Below is a small trained network, with its code and all its weights. Each question gives an input and a target symbol and asks what happens when units are switched off, that is, made to give their printed mean instead of their output.

import numpy as np


def w(rows, s, z=0):
    codes = np.array(rows[::2]) - 128.0
    scale = np.full(codes.shape[1], s)
    scale[-1] = z or s
    return codes * scale


def f(y):
    return y / 2 * (1 + np.tanh(0.7978845608 * (y + 0.044715 * y**3)))


def softmax(a):
    e = np.exp(a - a.max(-1, keepdims=True))
    return e / e.sum(-1, keepdims=True)


def log_softmax(a):
    a = a - a.max(-1, keepdims=True)
    return a - np.log(np.exp(a).sum(-1, keepdims=True))


def net(x, mask):
    ids = ['Φαεηξτ'.index(c) for c in x.split()]
    T = len(ids)
    res = E[ids] + P[:T]
    q, k, v = (res @ M[0].T for M in (Q, K, V))
    z = softmax(np.where(np.tri(T) > 0, q @ k.T / 4**0.5, -1e9)) @ v
    res = res + np.where(mask[0], z, O[0][:, -1]) @ O[0][:, :-1]
    y = f(res @ A[0][:, :-1].T + A[0][:, -1])
    res = res + np.where(mask[1:9], y, B[0][:, -1]) @ B[0][:, :-1]
    return log_softmax(res[-1] @ U[:, :-1].T + U[:, -1])


Q, K, V, O, A, B = {}, {}, {}, {}, {}, {}
E = w([
[156,155,22,180,67,158],'Φ',
[128,119,39,24,164,142],'α',
[20,133,213,161,213,73],'ε',
[140,56,189,182,197,165],'η',
[159,119,9,139,173,102],'ξ',
[130,227,164,116,182,165],'τ',
],0.016)
P = w([
[147,125,203,79,167,8],'0',
[127,147,159,98,170,89],'1',
[123,151,136,111,155,112],'2',
[124,152,122,122,147,131],'3',
[124,151,106,134,139,141],'4',
[126,147,102,140,131,151],'5',
[131,147,101,148,123,164],'6',
[133,144,95,153,119,170],'7',
[141,144,97,157,108,191],'8',
],0.016)
Q[0] = w([
[138,223,137,131,144,216],'H1',
[79,112,51,153,110,152],'H1',
[121,246,136,138,78,103],'H1',
[89,70,181,198,100,123],'H1',
],0.012)
K[0] = w([
[133,112,152,28,98,208],'H1',
[46,105,44,115,160,141],'H1',
[67,250,125,37,114,80],'H1',
[90,148,197,239,146,163],'H1',
],0.011)
V[0] = w([
[208,144,56,122,117,182],'H1',
[54,135,118,223,155,157],'H1',
[41,149,128,3,200,61],'H1',
[147,231,115,197,191,98],'H1',
],0.0062)
O[0] = w([
[54,254,197,38,167,141,122],'H1',
[162,154,161,167,192,100,109],'H1',
[123,167,146,159,61,188,254],'H1',
[184,209,46,114,152,124,181],'H1',
],0.0071,0.0085)
A[0] = w([
[79,142,176,89,236,76,161],'N1',
[70,55,153,212,59,173,182],'N2',
[41,61,150,193,187,146,102],'N3',
[130,79,150,21,94,86,2],'N4',
[225,162,33,92,161,94,216],'N5',
[127,91,204,169,218,96,210],'N6',
[76,160,214,116,101,173,155],'N7',
[132,138,108,208,2,115,132],'N8',
],0.0084,0.0028)
B[0] = w([
[185,107,182,51,136,48,174],'N1',
[95,150,44,124,136,180,168],'N2',
[142,214,113,141,73,153,188],'N3',
[44,36,176,206,10,160,126],'N4',
[215,135,188,130,116,166,254],'N5',
[164,235,134,84,101,124,222],'N6',
[69,93,148,126,211,68,173],'N7',
[137,92,101,53,121,1,185],'N8',
],0.0085,0.007)
U = w([
[167,182,162,69,140,57,182],'Φ',
[128,194,95,210,104,254,184],'α',
[50,162,132,137,182,124,166],'ε',
[120,145,133,179,136,127,1],'η',
[95,172,88,101,118,109,2],'ξ',
[115,110,181,177,82,151,138],'τ',
],0.0091,0.0039)

Each question gives the input, a string of symbols that net reads in full, and the target symbol t.
The units are the heads (4 rows each of Q, K, V and O) and the neurons (one row each of A and B). Each row of codes is followed by its name. A weight is (code - 128) times the scale printed after its matrix; where a second scale follows, it is the last column's (O, A, B and U).
mask holds one flag per unit, heads first, then neurons. A switched-off unit (its flag False) gives its mean, the last column of its rows in O or B, instead of its output. The means were averaged over made-up inputs and are rounded, as every weight is.
A unit's drop is (log p(t) with every unit on - log p(t) with that unit switched off) / (log p(t) with every unit on - log p(t) with every unit switched off).
The circuit of an input: a set's keep is (log p(t) with only the set's units on - log p(t) with every unit switched off) / (log p(t) with every unit on - log p(t) with every unit switched off). Starting from all 9 units, units are removed one at a time, each time the one whose removal leaves the highest keep (on an exact tie, the one counted first), for as long as the keep stays at least 0.8.
units of the circuit, in order: the units of the circuit, biggest drop first
k most important neurons: the k neurons with the biggest drops, biggest first
drop when u is switched off: that unit's drop, to one decimal
input τ η τ Φ η τ α η ε, target Φ: units of the circuit, in order	H1, N1
input Φ ε η η Φ ε τ, target Φ: units of the circuit, in order	H1
input ε ξ τ η, target Φ: units of the circuit, in order	H1, N6
input η τ η, target α: 4 most important neurons	N8, N3, N2, N7
input ξ α τ, target ε: units of the circuit, in order	H1, N7, N5
input η τ Φ, target Φ: 2 most important neurons	N8, N2
input ε τ Φ, target Φ: 4 most important neurons	N8, N2, N5, N3
input Φ η ε τ τ Φ ε ξ, target Φ: 2 most important neurons	N1, N5
input α τ Φ α, target α: drop when H1 is switched off	0.0
input ε η η τ η ξ, target Φ: drop when H1 is switched off	1.6
input ξ Φ Φ η ξ Φ τ, target Φ: drop when N1 is switched off	0.4
input τ τ Φ ε η α α ε, target α: drop when N2 is switched off	0.2
